Here is a tiny trained network, its code and every weight. The questions are about switching its units off for an input and a target symbol, where a switched-off unit gives its printed mean instead of its output.

import numpy as np


def w(rows, s, z=0):
    codes = np.array(rows[::2]) - 128.0
    scale = np.full(codes.shape[1], s)
    scale[-1] = z or s
    return codes * scale


def norm(h):
    return h / np.sqrt((h * h).mean(-1, keepdims=True) + 1e-5)


def f(y):
    return np.maximum(y, 0)


def softmax(a):
    e = np.exp(a - a.max(-1, keepdims=True))
    return e / e.sum(-1, keepdims=True)


def log_softmax(a):
    a = a - a.max(-1, keepdims=True)
    return a - np.log(np.exp(a).sum(-1, keepdims=True))


def net(x, mask):
    ids = ['Ξβζμτφ'.index(c) for c in x.split()]
    T = len(ids)
    res = E[ids] + P[:T]
    r = norm(res)
    for j in range(2):
        rows = slice(3 * j, 3 * j + 3)
        q, k, v = (r @ M[0][rows].T for M in (Q, K, V))
        z = softmax(np.where(np.tri(T) > 0, q @ k.T / 3**0.5, -1e9)) @ v
        o = O[0][rows]
        res = res + np.where(mask[j], z, o[:, -1]) @ o[:, :-1]
    y = f(norm(res) @ A[0][:, :-1].T + A[0][:, -1])
    res = res + np.where(mask[2:18], y, B[0][:, -1]) @ B[0][:, :-1]
    return log_softmax(norm(res)[-1] @ U[:, :-1].T + U[:, -1])


Q, K, V, O, A, B = {}, {}, {}, {}, {}, {}
E = w([
[93,176,167,156],'Ξ',
[176,170,119,223],'β',
[36,177,254,121],'ζ',
[79,99,201,124],'μ',
[178,71,131,210],'τ',
[174,135,162,169],'φ',
],0.022)
P = w([
[84,82,244,239],'0',
[140,138,52,202],'1',
[53,44,211,90],'2',
[185,156,38,138],'3',
[88,64,217,58],'4',
[226,169,53,108],'5',
[160,77,232,29],'6',
[254,177,75,57],'7',
[211,90,244,24],'8',
],0.0072)
Q[0] = w([
[167,68,174,216],'H0',
[127,168,157,141],'H0',
[111,157,254,199],'H0',
[133,80,162,134],'H1',
[117,91,200,117],'H1',
[107,123,4,53],'H1',
],0.013)
K[0] = w([
[235,132,151,137],'H0',
[122,104,184,85],'H0',
[200,111,111,41],'H0',
[216,130,169,161],'H1',
[182,169,149,105],'H1',
[66,104,129,250],'H1',
],0.015)
V[0] = w([
[152,34,111,88],'H0',
[146,132,116,146],'H0',
[110,113,116,216],'H0',
[45,91,2,120],'H1',
[101,216,82,174],'H1',
[72,143,72,112],'H1',
],0.0094)
O[0] = w([
[170,64,168,149,98],'H0',
[152,149,108,144,135],'H0',
[251,113,89,2,175],'H0',
[243,131,192,126,11],'H1',
[122,146,130,250,136],'H1',
[156,188,171,147,75],'H1',
],0.0064,0.011)
A[0] = w([
[131,134,128,237,94],'N0',
[177,123,43,129,89],'N1',
[228,110,147,58,56],'N2',
[115,181,89,119,3],'N3',
[163,183,39,175,160],'N4',
[125,96,97,159,184],'N5',
[128,106,191,149,211],'N6',
[192,41,170,176,93],'N7',
[211,204,51,63,59],'N8',
[93,174,126,136,154],'N9',
[93,91,67,112,93],'N10',
[22,206,165,132,116],'N11',
[75,4,92,137,26],'N12',
[185,122,216,156,162],'N13',
[99,186,232,136,193],'N14',
[82,42,168,204,213],'N15',
],0.011,0.003)
B[0] = w([
[102,96,84,81,180],'N0',
[56,55,169,136,170],'N1',
[119,121,148,58,137],'N2',
[254,86,144,130,144],'N3',
[165,172,170,104,209],'N4',
[95,138,191,78,163],'N5',
[151,55,69,126,171],'N6',
[234,146,184,145,162],'N7',
[48,71,91,206,163],'N8',
[142,203,163,103,180],'N9',
[143,185,132,53,147],'N10',
[173,130,119,125,254],'N11',
[73,241,145,181,181],'N12',
[193,91,208,97,145],'N13',
[167,69,128,187,217],'N14',
[96,127,64,73,211],'N15',
],0.0085,0.0099)
U = w([
[209,248,156,135,117],'Ξ',
[90,209,254,194,2],'β',
[130,159,50,225,125],'ζ',
[90,185,92,48,193],'μ',
[82,36,116,164,89],'τ',
[206,80,141,62,184],'φ',
],0.013,0.0058)

Each question gives the input, a string of symbols that net reads in full, and the target symbol t.
The units are the heads (3 rows each of Q, K, V and O) and the neurons (one row each of A and B). Each row of codes is followed by its name. A weight is (code - 128) times the scale printed after its matrix; where a second scale follows, it is the last column's (O, A, B and U).
mask holds one flag per unit, heads first, then neurons. A switched-off unit (its flag False) gives its mean, the last column of its rows in O or B, instead of its output. The means were averaged over made-up inputs and are rounded, as every weight is.
A unit's drop is (log p(t) with every unit on - log p(t) with that unit switched off) / (log p(t) with every unit on - log p(t) with every unit switched off).
The circuit of an input: a set's keep is (log p(t) with only the set's units on - log p(t) with every unit switched off) / (log p(t) with every unit on - log p(t) with every unit switched off). Starting from the 12 units with the biggest drops (on a tie, the unit counted first), units are removed one at a time, each time the one whose removal leaves the highest keep (on an exact tie, the one counted first), for as long as the keep stays at least 0.8.
units of the circuit, in order: the units of the circuit, biggest drop first
top k neurons: the k neurons with the biggest drops, biggest first
which heads matter: for each layer, one digit per head in row order, 1 if its drop is at least 0.15 and else 0, layers parted by /
drop when u is switched off: that unit's drop, to one decimal
input τ Ξ Ξ β β Ξ Ξ Ξ Ξ, target ζ: units of the circuit, in order -> (H1 N4 N14 N5)
input β φ φ ζ τ, target μ: top 2 neurons -> (N15 N12)
input β β τ Ξ β, target φ: units of the circuit, in order -> (N12 H0)
input τ τ Ξ τ τ μ ζ φ τ, target μ: top 2 neurons -> (N15 N14)
input Ξ β φ β ζ Ξ ζ ζ Ξ, target β: top 2 neurons -> (N9 N14)
input Ξ μ ζ Ξ τ β φ β β, target μ: which heads matter -> 11
input β μ Ξ φ β β ζ Ξ μ, target τ: which heads matter -> 01
input Ξ μ Ξ μ Ξ, target τ: which heads matter -> 10
input τ Ξ β Ξ ζ φ, target τ: top 3 neurons -> (N8 N1 N12)
input β τ μ Ξ φ ζ μ, target μ: units of the circuit, in order -> (H1 N12)
input Ξ Ξ Ξ ζ ζ Ξ τ ζ β, target φ: units of the circuit, in order -> (N12 N0)
input β φ Ξ β ζ Ξ β μ β, target τ: units of the circuit, in order -> (N8 H1 N1)
input β τ β ζ φ Ξ Ξ τ ζ, target φ: units of the circuit, in order -> (N12 N14)
input μ τ β φ Ξ μ τ Ξ Ξ, target φ: which heads matter -> 10
input β Ξ Ξ Ξ Ξ Ξ τ Ξ Ξ, target φ: top 4 neurons -> (N12 N11 N8 N14)
input μ μ μ ζ Ξ β β ζ β, target β: top neuron -> (N4)
input Ξ φ β, target μ: top neuron -> (N0)
input β Ξ β τ β μ ζ ζ Ξ, target β: top 3 neurons -> (N0 N9 N14)
input β Ξ β, target Ξ: top 4 neurons -> (N4 N14 N12 N0)
input φ Ξ μ, target μ: top neuron -> (N12)
input ζ Ξ μ ζ Ξ, target τ: top 4 neurons -> (N14 N4 N12 N6)
input ζ β β β φ, target μ: drop when H1 is switched off -> 1.1
input φ τ β τ τ ζ μ φ, target τ: drop when H1 is switched off -> 0.1
input β ζ Ξ ζ Ξ Ξ φ, target μ: drop when H1 is switched off -> 1.2
